Here is a tiny trained network, its code and every weight. The questions are about switching its units off for an input and a target symbol, where a switched-off unit gives its printed mean instead of its output.

import numpy as np


def w(rows, s, z=0):
    codes = np.array(rows[::2]) - 128.0
    scale = np.full(codes.shape[1], s)
    scale[-1] = z or s
    return codes * scale


def norm(h):
    return h / np.sqrt((h * h).mean(-1, keepdims=True) + 1e-5)


def f(y):
    return np.maximum(y, 0)


def softmax(a):
    e = np.exp(a - a.max(-1, keepdims=True))
    return e / e.sum(-1, keepdims=True)


def log_softmax(a):
    a = a - a.max(-1, keepdims=True)
    return a - np.log(np.exp(a).sum(-1, keepdims=True))


def net(x, mask):
    ids = ['ΔΘΛΞΠΣΦΨγεημτω'.index(c) for c in x.split()]
    T = len(ids)
    res = E[ids] + P[:T]
    r = norm(res)
    for j in range(3):
        rows = slice(3 * j, 3 * j + 3)
        q, k, v = (r @ M[0][rows].T for M in (Q, K, V))
        z = softmax(np.where(np.tri(T) > 0, q @ k.T / 3**0.5, -1e9)) @ v
        o = O[0][rows]
        res = res + np.where(mask[j], z, o[:, -1]) @ o[:, :-1]
    y = f(norm(res) @ A[0][:, :-1].T + A[0][:, -1])
    res = res + np.where(mask[3:19], y, B[0][:, -1]) @ B[0][:, :-1]
    return log_softmax(norm(res)[-1] @ U[:, :-1].T + U[:, -1])


Q, K, V, O, A, B = {}, {}, {}, {}, {}, {}
E = w([
[88,151,76,93,63,150],'Δ',
[118,186,104,118,61,175],'Θ',
[109,117,112,82,85,115],'Λ',
[36,126,133,113,131,70],'Ξ',
[167,89,117,126,116,2],'Π',
[150,83,217,189,154,72],'Σ',
[81,108,83,134,113,159],'Φ',
[100,95,91,105,114,138],'Ψ',
[126,112,201,74,166,139],'γ',
[135,97,135,123,110,142],'ε',
[78,153,175,232,101,158],'η',
[71,151,113,125,96,141],'μ',
[160,108,177,212,130,132],'τ',
[78,126,128,145,127,143],'ω',
],0.0017)
P = w([
[125,148,148,153,155,247],'0',
[124,215,137,110,32,122],'1',
[93,79,79,103,153,88],'2',
[146,150,105,165,172,239],'3',
[142,118,61,190,22,101],'4',
[94,78,83,99,167,96],'5',
],0.0011)
Q[0] = w([
[181,95,134,147,97,3],'h1',
[74,77,159,102,185,199],'h1',
[173,135,118,173,146,92],'h1',
[109,138,98,90,91,21],'h2',
[46,146,70,175,78,125],'h2',
[95,155,68,170,122,218],'h2',
[154,118,20,173,129,173],'h3',
[107,72,164,98,207,173],'h3',
[138,87,101,177,122,168],'h3',
],0.0049)
K[0] = w([
[180,109,74,253,29,129],'h1',
[78,144,239,75,172,185],'h1',
[171,148,117,229,126,73],'h1',
[85,90,40,11,101,159],'h2',
[52,71,19,185,122,111],'h2',
[135,84,63,250,70,77],'h2',
[55,143,238,79,221,87],'h3',
[140,116,145,219,52,20],'h3',
[114,89,183,130,202,75],'h3',
],0.0039)
V[0] = w([
[150,156,202,125,199,65],'h1',
[58,156,128,106,142,253],'h1',
[113,79,67,194,46,134],'h1',
[175,115,4,120,88,129],'h2',
[170,129,161,192,196,167],'h2',
[123,101,103,233,45,120],'h2',
[24,170,197,132,164,119],'h3',
[154,103,88,237,79,82],'h3',
[162,79,248,88,154,78],'h3',
],0.0015)
O[0] = w([
[119,179,101,120,92,237,94],'h1',
[179,70,53,161,154,57,254],'h1',
[76,101,200,79,164,42,112],'h1',
[123,151,243,113,92,208,84],'h2',
[217,134,60,167,119,162,110],'h2',
[182,253,186,95,53,64,127],'h2',
[52,200,230,138,171,140,200],'h3',
[100,88,13,218,153,87,51],'h3',
[170,85,200,96,197,17,129],'h3',
],0.0014,0.00093)
A[0] = w([
[56,123,100,115,133,86,123],'n1',
[159,129,178,67,125,63,107],'n2',
[148,255,115,131,89,156,133],'n3',
[199,118,181,208,152,154,149],'n4',
[155,59,176,118,197,126,88],'n5',
[117,200,91,215,62,149,142],'n6',
[83,168,167,104,52,67,138],'n7',
[121,101,188,49,90,121,173],'n8',
[176,175,53,161,85,128,114],'n9',
[91,107,133,170,114,52,204],'n10',
[129,84,62,137,108,131,95],'n11',
[159,243,171,103,41,72,119],'n12',
[130,138,124,192,73,151,150],'n13',
[165,198,162,76,188,217,1],'n14',
[145,162,176,144,10,90,70],'n15',
[126,72,106,146,182,154,154],'n16',
],0.0027,0.002)
B[0] = w([
[176,108,182,128,106,169,200],'n1',
[122,91,185,113,149,199,175],'n2',
[59,111,124,140,185,125,187],'n3',
[67,110,55,70,133,95,191],'n4',
[152,169,104,173,53,169,192],'n5',
[207,88,159,108,126,88,216],'n6',
[187,177,74,99,130,140,233],'n7',
[131,95,105,159,137,67,226],'n8',
[150,132,171,165,179,80,160],'n9',
[147,173,121,135,161,187,252],'n10',
[115,112,134,195,117,105,160],'n11',
[31,129,150,190,53,43,218],'n12',
[166,123,145,68,101,100,191],'n13',
[226,183,57,125,129,190,166],'n14',
[82,253,235,71,75,87,203],'n15',
[108,188,156,121,110,95,218],'n16',
],0.0028,0.002)
U = w([
[115,119,9,49,54,126,6],'Δ',
[52,214,185,110,53,29,241],'Θ',
[158,48,106,21,85,137,49],'Λ',
[37,150,104,22,231,85,36],'Ξ',
[222,70,67,137,204,38,201],'Π',
[147,118,180,247,226,93,68],'Σ',
[22,94,84,186,74,191,140],'Φ',
[72,20,80,119,114,66,60],'Ψ',
[123,36,254,64,171,173,193],'γ',
[210,57,129,248,19,161,102],'ε',
[249,192,217,124,70,140,128],'η',
[208,214,37,73,165,241,195],'μ',
[106,188,11,217,194,73,77],'τ',
[55,201,189,163,200,214,77],'ω',
],0.0075,0.0022)

Each question gives the input, a string of symbols that net reads in full, and the target symbol t.
The units are the heads (3 rows each of Q, K, V and O) and the neurons (one row each of A and B). Each row of codes is followed by its name. A weight is (code - 128) times the scale printed after its matrix; where a second scale follows, it is the last column's (O, A, B and U).
mask holds one flag per unit, heads first, then neurons. A switched-off unit (its flag False) gives its mean, the last column of its rows in O or B, instead of its output. The means were averaged over made-up inputs and are rounded, as every weight is.
A unit's drop is (log p(t) with every unit on - log p(t) with that unit switched off) / (log p(t) with every unit on - log p(t) with every unit switched off).
The circuit of an input: a set's keep is (log p(t) with only the set's units on - log p(t) with every unit switched off) / (log p(t) with every unit on - log p(t) with every unit switched off). Starting from the 12 units with the biggest drops (on a tie, the unit counted first), units are removed one at a time, each time the one whose removal leaves the highest keep (on an exact tie, the one counted first), for as long as the keep stays at least 0.8.
units of the circuit, in order: the units of the circuit, biggest drop first
unit that matters most: the unit with the biggest drop
k most important neurons: the k neurons with the biggest drops, biggest first
heads that matter: for each layer, one digit per head in row order, 1 if its drop is at least 0.15 and else 0, layers parted by /
input Φ γ γ ω ω η, target η: unit that matters most => n6
input Π γ τ ε, target Π: heads that matter => 011
input ω Φ Δ Φ Σ, target Θ: units of the circuit, in order => (n15; n4)
input Δ γ Φ γ Φ τ, target τ: units of the circuit, in order => (n4; n10; n6)
input ω γ γ, target γ: heads that matter => 000
input ω Φ Δ μ, target γ: heads that matter => 110
input Π Φ Φ Λ Π μ, target μ: heads that matter => 010
input γ Φ γ, target Φ: 3 most important neurons => (n6; n7; n5)
input γ Π Ψ η, target Σ: heads that matter => 000
input γ Φ Φ ω, target μ: units of the circuit, in order => (n12; h1)
input γ Π γ, target Π: heads that matter => 111
input γ Φ Φ μ Σ, target Θ: units of the circuit, in order => (n4; n15)
input Φ ω μ, target μ: heads that matter => 000
input μ γ Φ γ, target μ: unit that matters most => n14
input γ Δ Ξ, target Ξ: units of the circuit, in order => (n12; n15; n10; n1)
input Ψ Π τ Φ, target Π: heads that matter => 010
input Φ Θ η Π ε, target Θ: heads that matter => 110
input Σ γ Φ γ Ψ, target Θ: heads that matter => 011
input γ Σ γ Φ ε, target Θ: units of the circuit, in order => (n15; h1)
input Ψ Ψ Λ, target Λ: units of the circuit, in order => (n1; n12; n15)
input Θ η Φ γ γ Λ, target Λ: unit that matters most => n1
input Π ω γ, target γ: 3 most important neurons => (n12; n7; n15)
input ω Φ Φ Φ, target ε: 3 most important neurons => (n15; n6; n10)
input Ψ Σ τ Δ, target Π: heads that matter => 000
input ω τ ω Λ, target Π: heads that matter => 010
